Here is a tiny trained network, its code and every weight. The questions are about switching its units off for an input and a target symbol, where a switched-off unit gives its printed mean instead of its output.

import numpy as np


def w(rows, s, z=0):
    codes = np.array(rows[::2]) - 128.0
    scale = np.full(codes.shape[1], s)
    scale[-1] = z or s
    return codes * scale


def softmax(a):
    e = np.exp(a - a.max(-1, keepdims=True))
    return e / e.sum(-1, keepdims=True)


def log_softmax(a):
    a = a - a.max(-1, keepdims=True)
    return a - np.log(np.exp(a).sum(-1, keepdims=True))


def net(x, mask):
    ids = ['ΓΔΘΛΠΣΦαβεζμτ'.index(c) for c in x.split()]
    T = len(ids)
    res = E[ids] + P[:T]
    u = 0
    for l in range(2):
        r = res
        for j in range(3):
            rows = slice(3 * j, 3 * j + 3)
            q, k, v = (r @ M[l][rows].T for M in (Q, K, V))
            z = softmax(np.where(np.tri(T) > 0, q @ k.T / 3**0.5, -1e9)) @ v
            o = O[l][rows]
            res = res + np.where(mask[u + j], z, o[:, -1]) @ o[:, :-1]
        u += 3
    return log_softmax(res[-1] @ U[:, :-1].T + U[:, -1])


Q, K, V, O = {}, {}, {}, {}
E = w([
[179,147,188,167,133,145,41,49],'Γ',
[93,94,137,122,166,171,105,156],'Δ',
[76,59,120,80,182,195,131,219],'Θ',
[97,93,156,120,130,163,113,158],'Λ',
[155,108,191,146,91,165,138,120],'Π',
[95,97,198,146,140,125,122,117],'Σ',
[138,112,156,121,87,195,135,160],'Φ',
[117,85,177,136,122,152,132,145],'α',
[137,159,171,123,67,153,85,172],'β',
[69,117,124,97,146,149,76,217],'ε',
[169,154,110,112,67,254,45,101],'ζ',
[161,205,27,202,207,67,154,158],'μ',
[101,94,185,132,134,134,119,155],'τ',
],0.013)
P = w([
[61,109,191,222,174,163,101,205],'0',
[91,121,107,253,97,144,120,45],'1',
[169,111,103,161,97,110,78,148],'2',
[154,125,112,130,140,154,112,153],'3',
[161,162,136,127,137,164,118,127],'4',
[150,193,128,112,148,169,117,124],'5',
[167,199,152,102,130,104,146,99],'6',
[143,191,143,119,172,120,148,58],'7',
],0.012)
Q[0] = w([
[90,42,111,12,75,118,93,79],'L0H1',
[87,21,92,211,100,117,109,145],'L0H1',
[176,171,111,77,175,102,59,101],'L0H1',
[241,144,113,117,149,168,62,198],'L0H2',
[67,53,196,26,60,149,104,69],'L0H2',
[98,37,100,32,126,84,174,144],'L0H2',
[153,172,105,79,120,9,78,182],'L0H3',
[150,1,152,38,90,85,66,190],'L0H3',
[84,229,152,154,143,174,131,194],'L0H3',
],0.0055)
K[0] = w([
[72,86,134,186,105,96,158,158],'L0H1',
[126,85,128,135,115,114,71,153],'L0H1',
[118,134,99,144,152,105,182,119],'L0H1',
[192,184,78,117,139,143,127,119],'L0H2',
[68,117,92,115,87,153,85,137],'L0H2',
[1,108,73,125,116,111,163,213],'L0H2',
[87,135,128,128,114,146,99,90],'L0H3',
[128,107,72,206,116,137,97,132],'L0H3',
[150,167,116,66,137,134,129,110],'L0H3',
],0.0084)
V[0] = w([
[174,96,108,62,89,119,189,127],'L0H1',
[236,178,85,136,212,194,40,148],'L0H1',
[169,152,40,154,209,4,237,136],'L0H1',
[110,75,204,91,96,144,82,106],'L0H2',
[147,148,95,139,173,93,93,94],'L0H2',
[191,133,247,63,103,193,72,2],'L0H2',
[239,166,57,95,107,154,147,28],'L0H3',
[159,177,50,150,123,222,41,138],'L0H3',
[133,126,30,95,175,18,153,78],'L0H3',
],0.0076)
O[0] = w([
[144,161,62,91,87,142,151,134,32],'L0H1',
[160,82,157,106,220,79,221,101,255],'L0H1',
[155,251,197,131,110,158,164,84,160],'L0H1',
[92,100,89,157,91,160,81,215,54],'L0H2',
[229,119,195,75,136,117,163,167,173],'L0H2',
[49,79,99,88,122,118,161,190,70],'L0H2',
[159,156,125,51,147,152,254,105,89],'L0H3',
[134,33,159,102,152,114,177,49,234],'L0H3',
[161,166,196,52,59,243,115,141,54],'L0H3',
],0.007,0.009)
Q[1] = w([
[101,119,115,144,108,126,126,84],'L1H1',
[48,108,206,101,146,164,181,79],'L1H1',
[118,196,135,189,154,158,156,121],'L1H1',
[64,150,227,110,96,186,137,135],'L1H2',
[111,138,21,189,119,124,84,145],'L1H2',
[153,117,58,254,142,82,104,119],'L1H2',
[154,139,53,166,96,125,120,136],'L1H3',
[119,108,178,102,65,114,153,148],'L1H3',
[94,162,99,193,104,188,71,91],'L1H3',
],0.0073)
K[1] = w([
[74,47,114,103,32,129,115,154],'L1H1',
[136,104,227,39,92,120,137,130],'L1H1',
[181,144,81,79,86,167,156,100],'L1H1',
[56,60,148,6,60,176,92,147],'L1H2',
[156,132,107,253,156,159,70,105],'L1H2',
[154,149,88,247,236,104,117,179],'L1H2',
[119,77,95,167,142,167,15,169],'L1H3',
[124,162,69,160,157,134,133,88],'L1H3',
[179,107,187,222,139,121,113,176],'L1H3',
],0.0067)
V[1] = w([
[29,94,136,100,70,87,62,205],'L1H1',
[65,125,33,146,152,163,196,212],'L1H1',
[158,230,193,82,122,67,199,94],'L1H1',
[32,39,180,170,128,153,88,191],'L1H2',
[117,97,103,16,75,155,197,137],'L1H2',
[95,112,174,104,60,223,104,126],'L1H2',
[222,253,52,126,177,110,171,124],'L1H3',
[142,162,168,230,181,50,56,59],'L1H3',
[151,127,154,184,229,2,215,153],'L1H3',
],0.005)
O[1] = w([
[174,158,157,162,245,114,83,139,56],'L1H1',
[193,210,146,212,111,161,129,88,75],'L1H1',
[117,122,54,91,106,57,74,129,144],'L1H1',
[204,164,18,61,132,97,169,147,110],'L1H2',
[157,89,109,176,167,119,95,172,30],'L1H2',
[165,80,98,146,175,83,194,167,54],'L1H2',
[206,170,111,235,253,160,128,130,156],'L1H3',
[198,139,98,145,167,65,157,204,247],'L1H3',
[193,197,57,178,77,148,111,214,252],'L1H3',
],0.006,0.019)
U = w([
[138,67,70,116,155,72,186,229,238],'Γ',
[169,144,27,81,81,137,228,44,198],'Δ',
[109,119,142,121,110,152,109,128,26],'Θ',
[113,124,169,112,101,137,106,136,85],'Λ',
[55,158,123,132,93,167,150,151,139],'Π',
[100,148,127,103,94,145,108,152,56],'Σ',
[77,124,150,138,106,167,112,96,254],'Φ',
[93,145,139,114,108,155,101,142,82],'α',
[110,106,131,117,151,138,70,90,114],'β',
[130,114,138,115,142,138,75,117,12],'ε',
[101,6,250,154,205,130,184,65,74],'ζ',
[217,181,213,196,161,254,121,177,13],'μ',
[110,129,121,113,102,146,88,133,50],'τ',
],0.0061,0.0034)

Each question gives the input, a string of symbols that net reads in full, and the target symbol t.
The units are the heads (3 rows each of Q, K, V and O). Each row of codes is followed by its name. A weight is (code - 128) times the scale printed after its matrix; where a second scale follows, it is the last column's (O and U).
mask holds one flag per head, layer by layer. A switched-off head (its flag False) gives its mean, the last column of its rows in O, instead of its output. The means were averaged over made-up inputs and are rounded, as every weight is.
A unit's drop is (log p(t) with every unit on - log p(t) with that unit switched off) / (log p(t) with every unit on - log p(t) with every unit switched off).
The circuit of an input: a set's keep is (log p(t) with only the set's units on - log p(t) with every unit switched off) / (log p(t) with every unit on - log p(t) with every unit switched off). Starting from all 6 units, units are removed one at a time, each time the one whose removal leaves the highest keep (on an exact tie, the one counted first), for as long as the keep stays at least 0.8.
circuit, biggest first: the units of the circuit, biggest drop first
unit that matters most: the unit with the biggest drop
heads that matter: for each layer, one digit per head in row order, 1 if its drop is at least 0.15 and else 0, layers parted by /
input ζ Γ ε μ α, target μ: circuit, biggest first : (L1H1; L0H1; L0H2)
input τ μ ζ β, target ζ: heads that matter : 101 / 101
input α μ Φ, target μ: circuit, biggest first : (L1H1; L0H3)
input μ ζ μ μ ζ μ μ Γ, target μ: circuit, biggest first : (L1H3; L0H1)
input μ μ ζ μ Γ Σ, target Γ: circuit, biggest first : (L1H2; L0H2)
input Θ ζ ζ Π α μ ζ, target μ: circuit, biggest first : (L1H1; L0H1; L0H2)
input Φ μ μ β μ Θ, target μ: circuit, biggest first : (L1H3; L0H2)
input μ μ τ μ μ ζ ζ Γ, target ζ: unit that matters most : L0H3
input μ μ μ μ ζ Φ, target Γ: circuit, biggest first : (L1H1; L1H2; L0H2)
input α μ Π, target μ: circuit, biggest first : (L1H1; L0H1; L0H3)
input τ Φ Γ ζ μ μ μ ζ, target μ: heads that matter : 110 / 011
input ζ μ ε, target μ: heads that matter : 111 / 100
input Λ ζ μ ζ μ ζ μ, target ζ: circuit, biggest first : (L1H2; L0H2; L1H3)
input Π Γ ζ Γ β, target Γ: circuit, biggest first : (L0H2)
input ζ ζ μ μ Λ, target Γ: circuit, biggest first : (L0H3; L1H2; L0H1)
input ζ μ μ Φ μ ε, target μ: heads that matter : 101 / 011
input μ β μ μ ζ μ μ, target μ: circuit, biggest first : (L1H3; L0H1)
input ζ ζ μ μ μ μ Φ τ, target Γ: heads that matter : 010 / 110
input μ Π μ Θ ζ, target Γ: heads that matter : 010 / 010
input μ ζ Φ, target ζ: heads that matter : 011 / 011
input β μ ζ Γ μ Γ Φ, target Γ: heads that matter : 110 / 010
input Γ Γ ζ μ, target ζ: unit that matters most : L0H2
input μ Λ μ μ α, target μ: heads that matter : 101 / 011
input Γ α μ Δ, target μ: heads that matter : 110 / 100
